[[ 32 -42   4 -39  30  39  -5  17]
 [ 47 -47  39  15  39  -7 -43 -34]
 [ 36  15 -10 -36 -45 -46  36 -10]
 [ 25   1  33 -17  -9   7   0 -23]
 [-50   7  20   8  -5 -23 -11  42]
 [-41 -31  -9   5  41 -15  37 -39]]
->
[[ 47 -47  39  15  39  -7 -43 -34]
 [ 25   1  33 -17  -9   7   0 -23]
 [-50   7  20   8  -5 -23 -11  42]
 [ 32 -42   4 -39  30  39  -5  17]
 [-41 -31  -9   5  41 -15  37 -39]
 [ 36  15 -10 -36 -45 -46  36 -10]]

[[  7  15  -5  14  14  15  -3  -9  -4  -4  22  10]
 [-15  10  -7   2   0   5   8   9   2   9  -8  30]
 [-38 -21  13 -10 -13 -20  19   5  54  18 -27  54]
 [ 11  -2  21  16  18  -3  19 -36  20 -27  53 -11]
 [-18 -13   6   1  -6  -8   3   2  32  12 -15  30]
 [ 15  -9  10  19   7   0  -8 -19  12 -10  21 -18]
 [ 12 -12   1  17  -5  -1 -21   0   0   3 -10 -21]]
->
[[ 11  -2  21  16  18  -3  19 -36  20 -27  53 -11]
 [-38 -21  13 -10 -13 -20  19   5  54  18 -27  54]
 [ 15  -9  10  19   7   0  -8 -19  12 -10  21 -18]
 [-18 -13   6   1  -6  -8   3   2  32  12 -15  30]
 [ 12 -12   1  17  -5  -1 -21   0   0   3 -10 -21]
 [  7  15  -5  14  14  15  -3  -9  -4  -4  22  10]
 [-15  10  -7   2   0   5   8   9   2   9  -8  30]]

[[-33   2  -3]
 [-11 -44 -49]
 [-21 -28   5]
 [ -1 -56  -4]
 [ 14  48 -12]]
->
[[-21 -28   5]
 [-33   2  -3]
 [ -1 -56  -4]
 [ 14  48 -12]
 [-11 -44 -49]]

[[ 36 -36  34  11]
 [ 26 -30  49  29]
 [ 10 -16  56  41]
 [ 40 -28  24  -7]]
->
[[ 10 -16  56  41]
 [ 26 -30  49  29]
 [ 36 -36  34  11]
 [ 40 -28  24  -7]]

[[  7  -4  12 -10  -7  -4  -7 -14]
 [ 33  -5   6 -11 -15  -4  -9   2]
 [ 21   4   7   7  -1   6   4 -22]
 [-31   5  -4   6  14   4   6  -8]
 [-22 -10   0 -18  -6 -12 -11  22]
 [-44  -1  -9  -3  12  -3   1  15]
 [-21 -13   3 -26  -9 -15 -16  23]
 [-32   4  -8   6  14   3   6   1]
 [-21   3  -1   2   9   2   3 -11]
 [  1   0   1   3   0   1   2  -1]
 [ 10   1  -3  10  -2   2   5  11]]
->
[[  7  -4  12 -10  -7  -4  -7 -14]
 [ 21   4   7   7  -1   6   4 -22]
 [ 33  -5   6 -11 -15  -4  -9   2]
 [-21 -13   3 -26  -9 -15 -16  23]
 [  1   0   1   3   0   1   2  -1]
 [-22 -10   0 -18  -6 -12 -11  22]
 [-21   3  -1   2   9   2   3 -11]
 [ 10   1  -3  10  -2   2   5  11]
 [-31   5  -4   6  14   4   6  -8]
 [-32   4  -8   6  14   3   6   1]
 [-44  -1  -9  -3  12  -3   1  15]]

[[  2 -10 -19  -4 -20 -22  12 -11]
 [-14 -15 -26 -33 -33  57  14 -40]
 [  9  -8  18  16 -24  -7   1 -33]
 [ 20  -6  -1   9  -8  -4  10  -6]
 [ 28  -8 -13  14  -4 -15   4  10]
 [ 22  -6 -17   0  27 -20  15   5]
 [  5   0 -14 -32 -42  51   7  13]]
->
[[  9  -8  18  16 -24  -7   1 -33]
 [ 20  -6  -1   9  -8  -4  10  -6]
 [ 28  -8 -13  14  -4 -15   4  10]
 [  5   0 -14 -32 -42  51   7  13]
 [ 22  -6 -17   0  27 -20  15   5]
 [  2 -10 -19  -4 -20 -22  12 -11]
 [-14 -15 -26 -33 -33  57  14 -40]]
---
[[ 35  10 -15]
 [-46 -15  29]
 [ 25 -35 -15]]
->
[ 35 -15 -15]

[[ 11   9  35]
 [-35 -51  36]]
->
[ 11 -51]

[[-16  44   0]
 [ 25  40   6]]
->
[-16  40]

[[ -9   2]
 [-17  37]
 [-12  -1]
 [ -2  -9]
 [  2  45]]
->
[-9 37]

[[-17  25  44  -7]
 [-19 -29 -29  36]]
->
[-17 -29]

[[ 43  22]
 [-26 -11]
 [ 12  13]
 [  9 -18]]
->
[ 43 -11]

[[-44  -7]
 [-29   7]
 [-42   8]
 [  2   8]]
->
[-44   7]

[[-39 -35 -19  -9]
 [-42 -27  16  -4]]
->
[-39 -27]

[[-33 -30  33]
 [ 16   4 -56]
 [-31 -34   9]
 [ 31  39  12]]
->
[-33   4   9]
---
[[-11  56  30  19 -35]
 [-31  53  31  36 -38]
 [-10  -4  -8  23  29]
 [  4  -4 -12  10  33]]
->
[[56 30]
 [53 31]]

[[  9   7 -20  41]
 [  1  -1 -44  16]
 [-43   8 -24  -7]
 [ 11 -12 -38  18]
 [  0 -23   5 -42]]
->
[[  7 -20]
 [ -1 -44]]

[[-24  -1 -36]
 [-18 -11 -44]
 [-17   4 -35]
 [ -8  -6 -44]]
->
[[ -1 -36]
 [-11 -44]]

[[ -2  -2   2   1  -2]
 [  1   4  -4  -1   4]
 [ -2 -10  19   5 -21]
 [ -2 -32  54  17 -49]]
->
[[-2  2]
 [ 4 -4]]

[[-12   8   0  11]
 [ -2   6  -2  11]
 [-20   0   2 -21]
 [-41  -6 -19  14]
 [  7 -12  -7 -11]]
->
[[ 8  0]
 [ 6 -2]]

[[-28 -47  -3   0]
 [ 39   4  20  36]
 [-12  -3  35   2]]
->
[[-47  -3]
 [  4  20]]

[[  3 -22  41 -14 -11]
 [ 51   6  -9  -7  10]
 [  0 -13   0  31  32]
 [ -1   2   1   1   0]]
->
[[-22  41]
 [  6  -9]]
